Here is a tiny trained network, its code and every weight. The questions are about switching its units off for an input and a target symbol, where a switched-off unit gives its printed mean instead of its output.

import numpy as np


def w(rows, s, z=0):
    codes = np.array(rows[::2]) - 128.0
    scale = np.full(codes.shape[1], s)
    scale[-1] = z or s
    return codes * scale


def norm(h):
    return h / np.sqrt((h * h).mean(-1, keepdims=True) + 1e-5)


def f(y):
    return np.maximum(y, 0)


def softmax(a):
    e = np.exp(a - a.max(-1, keepdims=True))
    return e / e.sum(-1, keepdims=True)


def log_softmax(a):
    a = a - a.max(-1, keepdims=True)
    return a - np.log(np.exp(a).sum(-1, keepdims=True))


def net(x, mask):
    ids = ['ΔΞΠβεζη'.index(c) for c in x.split()]
    T = len(ids)
    res = E[ids] + P[:T]
    r = norm(res)
    for j in range(2):
        rows = slice(2 * j, 2 * j + 2)
        q, k, v = (r @ M[0][rows].T for M in (Q, K, V))
        z = softmax(np.where(np.tri(T) > 0, q @ k.T / 2**0.5, -1e9)) @ v
        o = O[0][rows]
        res = res + np.where(mask[j], z, o[:, -1]) @ o[:, :-1]
    y = f(norm(res) @ A[0][:, :-1].T + A[0][:, -1])
    res = res + np.where(mask[2:10], y, B[0][:, -1]) @ B[0][:, :-1]
    return log_softmax(norm(res)[-1] @ U[:, :-1].T + U[:, -1])


Q, K, V, O, A, B = {}, {}, {}, {}, {}, {}
E = w([
[127,220,118,103,78,101],'Δ',
[168,139,119,88,111,64],'Ξ',
[158,45,121,91,122,134],'Π',
[114,140,63,10,170,147],'β',
[119,97,95,210,72,69],'ε',
[115,80,160,203,69,210],'ζ',
[147,158,168,76,97,113],'η',
],0.013)
P = w([
[190,139,31,159,174,197],'0',
[56,86,138,61,131,140],'1',
[234,192,153,110,189,154],'2',
[69,77,133,27,57,138],'3',
[235,198,160,127,169,139],'4',
[82,68,138,40,32,141],'5',
[246,174,171,144,152,138],'6',
[95,75,146,55,10,139],'7',
[254,187,156,121,169,147],'8',
],0.0085)
Q[0] = w([
[7,151,169,164,136,101],'H0',
[222,148,93,146,168,143],'H0',
[15,114,147,157,182,99],'H1',
[167,162,132,180,238,146],'H1',
],0.017)
K[0] = w([
[103,154,254,89,145,22],'H0',
[194,142,25,123,187,138],'H0',
[68,132,250,72,214,61],'H1',
[107,167,27,60,234,161],'H1',
],0.012)
V[0] = w([
[55,203,125,123,155,162],'H0',
[91,75,52,76,205,92],'H0',
[94,111,73,228,76,144],'H1',
[127,147,82,126,125,10],'H1',
],0.014)
O[0] = w([
[119,145,79,91,102,187,3],'H0',
[142,78,98,63,173,97,204],'H0',
[27,51,111,92,102,148,148],'H1',
[106,181,40,171,125,5,11],'H1',
],0.013,0.0061)
A[0] = w([
[247,179,136,154,198,183,101],'N0',
[174,140,81,90,127,57,114],'N1',
[139,56,85,218,127,143,253],'N2',
[142,173,137,198,217,56,68],'N3',
[199,73,163,129,165,112,49],'N4',
[108,163,142,120,140,53,120],'N5',
[159,213,53,149,93,148,164],'N6',
[83,57,52,98,163,105,182],'N7',
],0.012,0.0039)
B[0] = w([
[119,136,128,98,21,85,255],'N0',
[143,132,46,147,109,225,203],'N1',
[128,217,103,57,162,118,175],'N2',
[151,3,196,175,63,154,165],'N3',
[74,166,141,113,248,109,251],'N4',
[78,72,104,130,176,142,159],'N5',
[96,154,183,193,219,146,193],'N6',
[106,193,165,166,40,85,204],'N7',
],0.011,0.0084)
U = w([
[122,254,114,174,202,170,134],'Δ',
[235,81,86,190,142,101,250],'Ξ',
[154,147,213,76,249,41,85],'Π',
[226,192,22,22,124,152,112],'β',
[58,182,116,96,74,29,108],'ε',
[145,85,150,90,100,238,197],'ζ',
[239,231,226,136,61,75,43],'η',
],0.0064,0.0014)

Each question gives the input, a string of symbols that net reads in full, and the target symbol t.
The units are the heads (2 rows each of Q, K, V and O) and the neurons (one row each of A and B). Each row of codes is followed by its name. A weight is (code - 128) times the scale printed after its matrix; where a second scale follows, it is the last column's (O, A, B and U).
mask holds one flag per unit, heads first, then neurons. A switched-off unit (its flag False) gives its mean, the last column of its rows in O or B, instead of its output. The means were averaged over made-up inputs and are rounded, as every weight is.
A unit's drop is (log p(t) with every unit on - log p(t) with that unit switched off) / (log p(t) with every unit on - log p(t) with every unit switched off).
The circuit of an input: a set's keep is (log p(t) with only the set's units on - log p(t) with every unit switched off) / (log p(t) with every unit on - log p(t) with every unit switched off). Starting from all 10 units, units are removed one at a time, each time the one whose removal leaves the highest keep (on an exact tie, the one counted first), for as long as the keep stays at least 0.8.
units of the circuit, in order: the units of the circuit, biggest drop first
unit that matters most: the unit with the biggest drop
k most important neurons: the k neurons with the biggest drops, biggest first
heads that matter: for each layer, one digit per head in row order, 1 if its drop is at least 0.15 and else 0, layers parted by /
drop of u: that unit's drop, to one decimal
input Ξ Π η Π Π Π Δ η, target η: heads that matter => 11
input Π ζ Π Δ Δ Δ, target ζ: heads that matter => 01
input β Π Π Π Δ Δ ε, target β: unit that matters most => H0
input Δ ε Δ Π ζ ζ Ξ, target Δ: heads that matter => 11
input Π β Π Δ, target Δ: units of the circuit, in order => (H1 H0 N6)
input Ξ η Π η Π, target Ξ: heads that matter => 01
input Π Ξ Δ Π Δ β, target β: units of the circuit, in order => (H1 N1)
input Δ Π ζ η Π Δ ε, target Δ: heads that matter => 11
input Ξ ζ η Π ζ, target Ξ: heads that matter => 01
input ε β Δ Δ ε ζ Δ, target ε: heads that matter => 01
input Δ ε ζ, target Δ: units of the circuit, in order => (H0 H1 N6)
input η Ξ Π, target η: units of the circuit, in order => (H1 N0)
input β η β Π Π ζ β Δ Ξ, target β: heads that matter => 10
input Π Π Δ Π η Π, target Π: unit that matters most => N4
input Π Δ Π Π Π Π ε, target Π: heads that matter => 10
input Δ Ξ η Π β, target Δ: heads that matter => 11
input Δ β η, target Δ: heads that matter => 11
input η Ξ Π ζ β β Π Π ζ, target η: 2 most important neurons => (N0 N1)
input ζ Δ Π Π η, target ζ: heads that matter => 01
input Π Δ Π η ε η, target ε: unit that matters most => H1
input Ξ Ξ β, target Ξ: units of the circuit, in order => (H1 N3 N1)
input Ξ Δ η, target Ξ: units of the circuit, in order => (H1 N3 N1)
input Δ η ζ Π Π η Π Ξ, target ζ: drop of H1 => 0.8
input η Π Δ ε β Π Π Π Π, target η: drop of N0 => 0.4
input η Π Π Δ ζ, target η: drop of N0 => 0.3
input Ξ ε Δ, target Ξ: 2 most important neurons => (N3 N1)
